Below are the code and all the weights of a small trained network. Each question names an input and a class and asks about switching units off, where a switched-off unit gives its printed mean instead of its output.

import numpy as np


def w(rows, s, z=0):
    codes = np.array(rows[::2]) - 128.0
    scale = np.full(codes.shape[1], s)
    scale[-1] = z or s
    return codes * scale


def f(y):
    return y / 2 * (1 + np.tanh(0.7978845608 * (y + 0.044715 * y**3)))


def log_softmax(a):
    a = a - a.max(-1, keepdims=True)
    return a - np.log(np.exp(a).sum(-1, keepdims=True))


def net(x, mask):
    res = np.array(x, float).reshape(1, 4) / 4 @ E
    y = f(res @ A[0][:, :-1].T + A[0][:, -1])
    res = res + np.where(mask, y, B[0][:, -1]) @ B[0][:, :-1]
    return log_softmax(res[-1] @ U[:, :-1].T + U[:, -1])


A, B = {}, {}
E = w([
[42,65,197,81,140,186,153,130,213,91,87],'x0',
[112,169,75,227,196,141,169,119,180,27,144],'x1',
[172,137,148,128,190,128,105,130,143,163,86],'x2',
[169,103,78,86,96,1,187,176,113,85,43],'x3',
],0.012)
A[0] = w([
[52,102,145,82,133,142,163,95,201,147,114,58],'neuron 0',
[102,177,148,141,124,197,62,82,102,151,166,96],'neuron 1',
[108,146,123,148,154,167,86,8,142,173,199,124],'neuron 2',
[118,178,95,205,154,112,132,139,166,77,121,39],'neuron 3',
[158,138,64,180,133,105,98,163,74,169,165,47],'neuron 4',
[157,185,60,125,160,105,99,133,38,145,187,90],'neuron 5',
[138,117,67,125,97,35,171,196,116,104,15,115],'neuron 6',
[161,114,140,180,158,129,143,129,130,81,145,4],'neuron 7',
[128,109,160,104,44,122,82,148,70,226,102,41],'neuron 8',
[90,145,169,158,119,101,148,137,114,126,133,48],'neuron 9',
[142,186,105,196,162,115,174,73,175,76,139,62],'neuron 10',
[112,117,133,99,157,135,132,90,159,118,105,78],'neuron 11',
[99,63,148,92,138,179,145,132,205,88,72,52],'neuron 12',
[170,221,66,153,122,100,91,103,50,161,165,68],'neuron 13',
],0.011,0.0027)
B[0] = w([
[137,119,162,169,113,108,59,191,105,60,121,197],'neuron 0',
[188,143,86,202,147,50,105,84,192,165,197,213],'neuron 1',
[153,117,68,225,188,71,189,96,221,180,164,223],'neuron 2',
[110,209,161,23,102,176,76,69,77,213,89,200],'neuron 3',
[115,98,143,82,203,106,138,154,85,28,95,201],'neuron 4',
[95,84,177,159,213,174,65,166,109,55,98,218],'neuron 5',
[155,81,103,200,199,84,222,51,193,219,213,252],'neuron 6',
[136,135,115,88,84,111,121,133,129,166,103,159],'neuron 7',
[166,233,85,18,40,250,88,99,107,172,140,215],'neuron 8',
[75,136,114,104,91,137,176,180,151,142,156,127],'neuron 9',
[151,254,103,79,93,153,76,108,89,163,54,211],'neuron 10',
[142,67,126,93,129,118,115,130,104,126,109,154],'neuron 11',
[81,81,163,151,199,166,72,186,79,92,100,213],'neuron 12',
[65,112,163,161,134,89,101,208,112,44,102,234],'neuron 13',
],0.0086,0.018)
U = w([
[147,61,109,188,155,94,179,77,173,167,157,199],'0',
[108,28,163,127,146,139,81,255,110,39,53,171],'1',
[145,195,119,37,58,179,93,95,104,167,59,8],'2',
],0.0094,0.0017)

Each question gives the input, the list of numbers given to net, and the class t.
The units are the neurons (one row each of A and B). Each row of codes is followed by its name. A weight is (code - 128) times the scale printed after its matrix; where a second scale follows, it is the last column's (A, B and U).
mask holds one flag per neuron, in row order. A switched-off neuron (its flag False) gives its mean, the last column of its row in B, instead of its output. The means were averaged over made-up inputs and are rounded, as every weight is.
A unit's drop is (log p(t) with every unit on - log p(t) with that unit switched off) / (log p(t) with every unit on - log p(t) with every unit switched off).
The circuit of an input: a set's keep is (log p(t) with only the set's units on - log p(t) with every unit switched off) / (log p(t) with every unit on - log p(t) with every unit switched off). Starting from the 12 units with the biggest drops (on a tie, the unit counted first), units are removed one at a time, each time the one whose removal leaves the highest keep (on an exact tie, the one counted first), for as long as the keep stays at least 0.8.
circuit, biggest first: the units of the circuit, biggest drop first
most important unit: the unit with the biggest drop
top k neurons: the k neurons with the biggest drops, biggest first
drop when u is switched off: that unit's drop, to one decimal
input [0,-4,2,2], class 2: circuit, biggest first -> neuron 8
input [0,-5,6,-5], class 0: top 3 neurons -> neuron 2; neuron 1; neuron 10
input [-5,5,8,0], class 1: top 3 neurons -> neuron 13; neuron 8; neuron 5
input [1,7,0,6], class 2: top 2 neurons -> neuron 3; neuron 10
input [-8,8,1,-2], class 1: top 3 neurons -> neuron 13; neuron 5; neuron 4
input [2,-6,-8,-8], class 0: top 2 neurons -> neuron 2; neuron 1
input [3,3,-7,3], class 0: top 2 neurons -> neuron 13; neuron 8
input [5,-8,0,7], class 2: top 3 neurons -> neuron 8; neuron 2; neuron 1
input [7,0,-6,7], class 0: top 2 neurons -> neuron 6; neuron 13
input [-2,-4,-2,4], class 0: top 4 neurons -> neuron 6; neuron 10; neuron 3; neuron 7
input [-1,-3,8,-2], class 2: top 2 neurons -> neuron 6; neuron 8
input [4,-7,1,0], class 2: drop when neuron 8 is switched off -> 3.9
input [0,-4,-2,7], class 0: drop when neuron 6 is switched off -> 2.8
input [-1,7,-1,-6], class 2: drop when neuron 6 is switched off -> 0.7
input [0,3,3,8], class 0: most important unit -> neuron 6
